Below is a small trained network, with its code and all its weights. Each question gives an input and a class and asks what happens when units are switched off, that is, made to give their printed mean instead of their output.

import numpy as np


def w(rows, s, z=0):
    codes = np.array(rows[::2]) - 128.0
    scale = np.full(codes.shape[1], s)
    scale[-1] = z or s
    return codes * scale


def norm(h):
    return h / np.sqrt((h * h).mean(-1, keepdims=True) + 1e-5)


def f(y):
    return y / 2 * (1 + np.tanh(0.7978845608 * (y + 0.044715 * y**3)))


def log_softmax(a):
    a = a - a.max(-1, keepdims=True)
    return a - np.log(np.exp(a).sum(-1, keepdims=True))


def net(x, mask):
    res = np.array(x, float).reshape(1, 8) / 4 @ E
    u = 0
    for l in range(2):
        y = f(norm(res) @ A[l][:, :-1].T + A[l][:, -1])
        res = res + np.where(mask[u : u + 11], y, B[l][:, -1]) @ B[l][:, :-1]
        u += 11
    return log_softmax(norm(res)[-1] @ U[:, :-1].T + U[:, -1])


A, B = {}, {}
E = w([
[101,126,92,59,64,141,254],'x0',
[217,75,150,108,135,102,143],'x1',
[133,142,130,123,125,123,127],'x2',
[136,146,134,132,138,134,136],'x3',
[129,132,128,133,125,125,128],'x4',
[69,139,166,152,218,38,123],'x5',
[128,129,133,121,134,132,130],'x6',
[132,135,123,135,114,115,125],'x7',
],0.0085)
A[0] = w([
[67,130,183,134,254,7,110,117],'0.n1',
[176,69,174,129,122,42,193,52],'0.n2',
[63,97,113,83,155,50,222,82],'0.n3',
[110,140,126,80,99,165,233,120],'0.n4',
[173,61,193,84,154,45,221,2],'0.n5',
[125,157,107,117,107,210,127,90],'0.n6',
[39,141,95,107,135,99,188,94],'0.n7',
[122,119,141,119,26,112,190,127],'0.n8',
[230,89,143,110,130,126,93,151],'0.n9',
[61,170,132,164,77,198,41,224],'0.n10',
[109,123,107,67,63,162,244,109],'0.n11',
],0.007,0.0092)
B[0] = w([
[178,78,64,134,134,84,196,249],'0.n1',
[131,135,52,115,172,109,75,137],'0.n2',
[131,165,165,126,81,206,115,172],'0.n3',
[114,96,97,175,150,84,135,202],'0.n4',
[104,139,1,101,221,126,42,138],'0.n5',
[96,116,120,90,139,150,115,136],'0.n6',
[91,176,164,154,86,126,197,160],'0.n7',
[141,86,104,141,190,125,112,185],'0.n8',
[142,85,216,151,60,166,167,202],'0.n9',
[90,182,73,58,154,161,121,254],'0.n10',
[163,90,97,154,188,64,144,227],'0.n11',
],0.0093,0.0071)
A[1] = w([
[57,130,45,123,167,87,186,195],'1.n1',
[62,209,222,232,67,123,193,4],'1.n2',
[158,25,103,165,167,198,137,195],'1.n3',
[73,142,71,157,205,97,132,179],'1.n4',
[103,156,157,55,150,238,59,116],'1.n5',
[51,207,84,68,109,196,50,94],'1.n6',
[177,88,183,133,67,192,45,64],'1.n7',
[121,111,29,82,98,192,154,198],'1.n8',
[53,185,224,179,2,90,188,65],'1.n9',
[124,101,231,149,48,165,95,119],'1.n10',
[134,203,139,39,120,197,96,148],'1.n11',
],0.0074,0.0018)
B[1] = w([
[114,193,165,101,107,189,36,254],'1.n1',
[172,92,213,170,48,188,165,137],'1.n2',
[114,154,200,169,113,112,129,204],'1.n3',
[68,150,133,72,80,206,102,218],'1.n4',
[179,76,174,177,77,99,198,166],'1.n5',
[220,4,132,176,154,7,180,177],'1.n6',
[54,206,142,108,93,166,136,168],'1.n7',
[134,153,133,139,195,92,28,195],'1.n8',
[172,133,254,104,39,219,146,141],'1.n9',
[56,177,65,71,164,139,139,157],'1.n10',
[162,80,170,183,103,123,186,158],'1.n11',
],0.0077,0.0083)
U = w([
[215,22,155,199,143,51,153,255],'0',
[67,174,61,83,180,122,74,27],'1',
[101,168,246,136,55,187,155,88],'2',
],0.012,0.00084)

Each question gives the input, the list of numbers given to net, and the class t.
The units are the neurons (one row each of A and B). Each row of codes is followed by its name. A weight is (code - 128) times the scale printed after its matrix; where a second scale follows, it is the last column's (A, B and U).
mask holds one flag per neuron, layer by layer. A switched-off neuron (its flag False) gives its mean, the last column of its row in B, instead of its output. The means were averaged over made-up inputs and are rounded, as every weight is.
A unit's drop is (log p(t) with every unit on - log p(t) with that unit switched off) / (log p(t) with every unit on - log p(t) with every unit switched off).
The circuit of an input: a set's keep is (log p(t) with only the set's units on - log p(t) with every unit switched off) / (log p(t) with every unit on - log p(t) with every unit switched off). Starting from the 12 units with the biggest drops (on a tie, the unit counted first), units are removed one at a time, each time the one whose removal leaves the highest keep (on an exact tie, the one counted first), for as long as the keep stays at least 0.8.
circuit, biggest first: the units of the circuit, biggest drop first
most important unit: the unit with the biggest drop
k most important neurons: the k neurons with the biggest drops, biggest first
top k neurons in layer l: the k neurons of layer l with the biggest drops, biggest first
drop when u is switched off: that unit's drop, to one decimal
input [8,6,-5,5,4,1,-2,-7], class 1: circuit, biggest first	(0.n5)
input [8,0,7,-6,6,-7,-2,0], class 1: circuit, biggest first	(0.n9, 1.n8)
input [-6,1,-1,-3,0,-2,-8,0], class 2: circuit, biggest first	(0.n9, 1.n7)
input [-5,8,2,-3,-6,0,-5,7], class 2: circuit, biggest first	(0.n9, 0.n11, 1.n7)
input [8,-3,-5,-2,6,0,7,4], class 1: top 2 neurons in layer 1	(1.n5, 1.n11)
input [2,0,-1,8,8,-2,-2,-3], class 1: 3 most important neurons	(0.n9, 0.n1, 1.n6)
input [-5,0,8,-4,1,-4,3,-5], class 0: 2 most important neurons	(0.n10, 1.n6)
input [-3,-1,3,-4,0,-7,4,-5], class 0: 2 most important neurons	(1.n6, 0.n10)
input [8,2,-8,-4,0,8,4,-1], class 1: 2 most important neurons	(0.n5, 0.n9)
input [-7,-4,2,8,6,-8,-4,7], class 0: 2 most important neurons	(1.n6, 0.n10)
input [3,-7,4,4,-2,2,5,0], class 2: top 2 neurons in layer 0	(0.n7, 0.n1)
input [-4,-1,-5,-4,0,-5,-8,-3], class 0: 2 most important neurons	(0.n10, 1.n6)
input [-3,-5,5,6,-1,-5,0,-5], class 0: drop when 1.n6 is switched off	1.0
input [4,-8,3,-2,5,4,-4,7], class 2: most important unit	0.n7
input [-1,-6,-4,-1,-7,-7,-5,-3], class 0: drop when 1.n6 is switched off	1.1
